Below are the code and all the weights of a small trained network. Each question names an input and a class and asks about switching units off, where a switched-off unit gives its printed mean instead of its output.

import numpy as np


def w(rows, s, z=0):
    codes = np.array(rows[::2]) - 128.0
    scale = np.full(codes.shape[1], s)
    scale[-1] = z or s
    return codes * scale


def f(y):
    return y / 2 * (1 + np.tanh(0.7978845608 * (y + 0.044715 * y**3)))


def log_softmax(a):
    a = a - a.max(-1, keepdims=True)
    return a - np.log(np.exp(a).sum(-1, keepdims=True))


def net(x, mask):
    res = np.array(x, float).reshape(1, 6) / 4 @ E
    y = f(res @ A[0][:, :-1].T + A[0][:, -1])
    res = res + np.where(mask, y, B[0][:, -1]) @ B[0][:, :-1]
    return log_softmax(res[-1] @ U[:, :-1].T + U[:, -1])


A, B = {}, {}
E = w([
[53,25,205,141,167,58],'x0',
[129,138,127,156,113,71],'x1',
[134,134,140,111,124,131],'x2',
[158,88,10,2,241,54],'x3',
[251,140,192,95,245,160],'x4',
[120,127,115,138,141,138],'x5',
],0.0078)
A[0] = w([
[161,100,252,250,59,242,191],'N1',
[215,146,186,142,198,134,77],'N2',
[78,1,230,134,169,81,139],'N3',
[153,128,196,110,167,138,12],'N4',
[150,88,59,83,187,134,253],'N5',
[33,96,91,69,39,159,19],'N6',
],0.0084,0.0029)
B[0] = w([
[42,117,44,10,97,53,250],'N1',
[3,199,151,168,157,98,168],'N2',
[106,226,2,90,90,208,195],'N3',
[74,133,175,205,196,129,139],'N4',
[36,127,155,31,76,149,193],'N5',
[31,204,156,248,194,73,166],'N6',
],0.0089,0.014)
U = w([
[80,55,123,77,130,55,147],'0',
[73,189,153,194,170,92,183],'1',
[146,214,55,142,99,172,173],'2',
[105,128,105,126,107,121,251],'3',
[101,120,113,114,112,113,226],'4',
[78,92,144,119,115,108,227],'5',
[254,157,150,115,154,67,2],'6',
[149,67,221,181,107,116,2],'7',
],0.011,0.0056)

Each question gives the input, the list of numbers given to net, and the class t.
The units are the neurons (one row each of A and B). Each row of codes is followed by its name. A weight is (code - 128) times the scale printed after its matrix; where a second scale follows, it is the last column's (A, B and U).
mask holds one flag per neuron, in row order. A switched-off neuron (its flag False) gives its mean, the last column of its row in B, instead of its output. The means were averaged over made-up inputs and are rounded, as every weight is.
A unit's drop is (log p(t) with every unit on - log p(t) with that unit switched off) / (log p(t) with every unit on - log p(t) with every unit switched off).
The circuit of an input: a set's keep is (log p(t) with only the set's units on - log p(t) with every unit switched off) / (log p(t) with every unit on - log p(t) with every unit switched off). Starting from all 6 units, units are removed one at a time, each time the one whose removal leaves the highest keep (on an exact tie, the one counted first), for as long as the keep stays at least 0.8.
units of the circuit, in order: the units of the circuit, biggest drop first
most important unit: the unit with the biggest drop
k most important neurons: the k neurons with the biggest drops, biggest first
drop when u is switched off: that unit's drop, to one decimal
input [-3,-6,-1,-7,-8,4], class 1: 3 most important neurons -> (N6, N5, N3)
input [-6,-2,-7,7,1,7], class 0: units of the circuit, in order -> (N3)
input [5,0,-6,5,-5,-7], class 4: units of the circuit, in order -> (N3, N1)
input [-2,-2,0,-7,-2,6], class 0: 2 most important neurons -> (N1, N3)
input [7,4,2,7,3,-8], class 4: 3 most important neurons -> (N3, N1, N5)
input [6,2,-2,6,8,0], class 1: units of the circuit, in order -> (N2, N1)
input [-3,-6,-6,-5,-8,-6], class 1: 3 most important neurons -> (N6, N5, N3)
input [-1,5,5,1,-7,0], class 1: 2 most important neurons -> (N6, N1)
input [-8,3,-6,3,-8,-5], class 1: units of the circuit, in order -> (N6, N3)
input [4,0,3,-8,7,6], class 0: 2 most important neurons -> (N1, N6)
input [-6,-6,-6,7,0,-4], class 0: 3 most important neurons -> (N3, N5, N6)
input [-5,-3,-7,-5,7,8], class 4: 3 most important neurons -> (N1, N6, N3)
input [-7,-5,-7,-5,-8,6], class 1: 2 most important neurons -> (N6, N3)
input [1,1,-6,-6,4,0], class 0: most important unit -> N1
input [-6,-8,2,5,7,8], class 4: 4 most important neurons -> (N5, N6, N3, N1)
input [6,-3,7,4,-6,1], class 3: 2 most important neurons -> (N3, N2)
input [-6,1,4,6,7,5], class 1: 4 most important neurons -> (N2, N1, N3, N4)
input [8,7,6,6,6,-8], class 2: 2 most important neurons -> (N3, N1)
input [-3,-4,3,-4,-2,0], class 0: units of the circuit, in order -> (N3, N1)
input [1,6,-4,3,8,7], class 1: units of the circuit, in order -> (N2)
input [-7,2,3,-8,7,1], class 0: drop when N1 is switched off -> 1.0
input [-3,8,-4,3,-8,1], class 1: drop when N1 is switched off -> 0.2
input [-1,-6,5,6,-7,6], class 1: drop when N1 is switched off -> 0.7
